Below are the code and all the weights of a small trained network. Each question names an input and a target symbol and asks about switching units off, where a switched-off unit gives its printed mean instead of its output.

import numpy as np


def w(rows, s, z=0):
    codes = np.array(rows[::2]) - 128.0
    scale = np.full(codes.shape[1], s)
    scale[-1] = z or s
    return codes * scale


def norm(h):
    return h / np.sqrt((h * h).mean(-1, keepdims=True) + 1e-5)


def f(y):
    return np.maximum(y, 0)


def softmax(a):
    e = np.exp(a - a.max(-1, keepdims=True))
    return e / e.sum(-1, keepdims=True)


def log_softmax(a):
    a = a - a.max(-1, keepdims=True)
    return a - np.log(np.exp(a).sum(-1, keepdims=True))


def net(x, mask):
    ids = ['ΠΣΩαβεζηθμτ'.index(c) for c in x.split()]
    T = len(ids)
    res = E[ids] + P[:T]
    r = norm(res)
    for j in range(3):
        rows = slice(4 * j, 4 * j + 4)
        q, k, v = (r @ M[0][rows].T for M in (Q, K, V))
        z = softmax(np.where(np.tri(T) > 0, q @ k.T / 4**0.5, -1e9)) @ v
        o = O[0][rows]
        res = res + np.where(mask[j], z, o[:, -1]) @ o[:, :-1]
    y = f(norm(res) @ A[0][:, :-1].T + A[0][:, -1])
    res = res + np.where(mask[3:7], y, B[0][:, -1]) @ B[0][:, :-1]
    return log_softmax(norm(res)[-1] @ U[:, :-1].T + U[:, -1])


Q, K, V, O, A, B = {}, {}, {}, {}, {}, {}
E = w([
[139,90,82],'Π',
[139,87,78],'Σ',
[137,90,79],'Ω',
[138,88,78],'α',
[138,90,79],'β',
[136,90,80],'ε',
[118,106,69],'ζ',
[108,133,65],'η',
[136,196,103],'θ',
[78,59,255],'μ',
[188,147,156],'τ',
],0.0097)
P = w([
[216,119,3],'0',
[199,135,31],'1',
[186,138,49],'2',
[165,127,69],'3',
[154,125,81],'4',
[142,124,93],'5',
[131,122,104],'6',
[122,118,113],'7',
[111,117,121],'8',
[103,116,129],'9',
[93,114,137],'10',
[89,119,153],'11',
[80,117,159],'12',
[73,115,170],'13',
],0.0059)
Q[0] = w([
[119,100,126],'h1',
[237,223,94],'h1',
[170,120,108],'h1',
[36,21,149],'h1',
[80,76,64],'h2',
[79,60,35],'h2',
[82,133,116],'h2',
[80,135,85],'h2',
[162,110,29],'h3',
[115,136,229],'h3',
[159,154,250],'h3',
[117,189,161],'h3',
],0.025)
K[0] = w([
[151,129,80],'h1',
[31,112,222],'h1',
[88,130,104],'h1',
[222,136,2],'h1',
[31,136,113],'h2',
[15,139,94],'h2',
[87,143,175],'h2',
[89,153,159],'h2',
[89,95,204],'h3',
[171,139,47],'h3',
[202,93,52],'h3',
[162,139,147],'h3',
],0.02)
V[0] = w([
[59,60,101],'h1',
[139,172,129],'h1',
[69,167,96],'h1',
[108,108,120],'h1',
[163,82,134],'h2',
[99,195,118],'h2',
[146,77,133],'h2',
[165,70,136],'h2',
[186,90,175],'h3',
[173,136,158],'h3',
[104,69,121],'h3',
[146,4,165],'h3',
],0.016)
O[0] = w([
[88,90,57,203],'h1',
[138,165,161,102],'h1',
[104,183,137,145],'h1',
[120,121,105,151],'h1',
[80,99,172,134],'h2',
[166,159,84,121],'h2',
[95,110,172,152],'h2',
[75,92,178,135],'h2',
[188,68,74,8],'h3',
[185,109,114,3],'h3',
[83,98,96,242],'h3',
[109,7,6,170],'h3',
],0.016,0.0032)
A[0] = w([
[111,249,26,1],'n1',
[235,129,159,240],'n2',
[199,15,243,164],'n3',
[105,88,236,80],'n4',
],0.015,0.0066)
B[0] = w([
[237,172,23,253],'n1',
[122,69,254,255],'n2',
[216,73,80,247],'n3',
[115,149,64,208],'n4',
],0.029,0.0036)
U = w([
[138,128,150,4],'Π',
[135,133,150,2],'Σ',
[134,99,134,46],'Ω',
[133,130,152,5],'α',
[130,114,139,28],'β',
[122,107,138,42],'ε',
[10,123,107,205],'ζ',
[179,221,60,209],'η',
[134,188,234,247],'θ',
[144,104,126,51],'μ',
[248,70,210,162],'τ',
],0.015,0.0051)

Each question gives the input, a string of symbols that net reads in full, and the target symbol t.
The units are the heads (4 rows each of Q, K, V and O) and the neurons (one row each of A and B). Each row of codes is followed by its name. A weight is (code - 128) times the scale printed after its matrix; where a second scale follows, it is the last column's (O, A, B and U).
mask holds one flag per unit, heads first, then neurons. A switched-off unit (its flag False) gives its mean, the last column of its rows in O or B, instead of its output. The means were averaged over made-up inputs and are rounded, as every weight is.
A unit's drop is (log p(t) with every unit on - log p(t) with that unit switched off) / (log p(t) with every unit on - log p(t) with every unit switched off).
The circuit of an input: a set's keep is (log p(t) with only the set's units on - log p(t) with every unit switched off) / (log p(t) with every unit on - log p(t) with every unit switched off). Starting from all 7 units, units are removed one at a time, each time the one whose removal leaves the highest keep (on an exact tie, the one counted first), for as long as the keep stays at least 0.8.
units of the circuit, in order: the units of the circuit, biggest drop first
most important unit: the unit with the biggest drop
k most important neurons: the k neurons with the biggest drops, biggest first
heads that matter: for each layer, one digit per head in row order, 1 if its drop is at least 0.15 and else 0, layers parted by /
drop of u: that unit's drop, to one decimal
input Ω Π η ζ η η α τ Π, target τ: heads that matter	001
input ζ ζ η Π Σ η ζ τ ζ ε, target τ: units of the circuit, in order	(h3 n2)
input ζ ζ ζ η ζ ε, target η: most important unit	h2
input τ η θ ζ ζ ζ η ζ, target η: units of the circuit, in order	(h2 h3)
input ζ η ζ μ, target ζ: units of the circuit, in order	(n1 n4)
input ε ζ Ω τ Ω ζ ζ β θ ζ ζ ζ η, target η: heads that matter	010
input τ β τ ε τ β ε, target τ: 2 most important neurons	(n3 n2)
input τ τ ζ ζ β β, target ζ: units of the circuit, in order	(n1 n3)
input ζ θ ζ Π τ τ τ ε ζ η ζ ζ, target η: units of the circuit, in order	(h2 n1)
input β β Ω ζ ζ ζ ζ η ζ ζ η Σ Π, target η: 2 most important neurons	(n2 n1)
input ζ τ τ ζ, target τ: 2 most important neurons	(n3 n2)
input Ω τ η ζ, target τ: 2 most important neurons	(n2 n1)
input Ω Π η α ζ ζ η Ω α, target η: 2 most important neurons	(n1 n2)
input τ Π θ, target τ: most important unit	h3
input τ Ω β, target τ: heads that matter	101
input τ η β, target τ: 2 most important neurons	(n2 n1)
input θ Ω ε ζ τ θ ζ ζ ζ, target ζ: 3 most important neurons	(n1 n4 n2)
input ζ ζ Ω ζ ε η ζ τ ζ ζ Ω, target ζ: 3 most important neurons	(n1 n3 n2)
input α ζ θ ζ Σ, target θ: drop of h3	1.0
input ε τ α Ω Π η ζ ζ Π, target ζ: drop of n1	0.2
input β ζ Σ η Π, target η: drop of n3	0.0
input η θ ζ β, target θ: units of the circuit, in order	(h3)
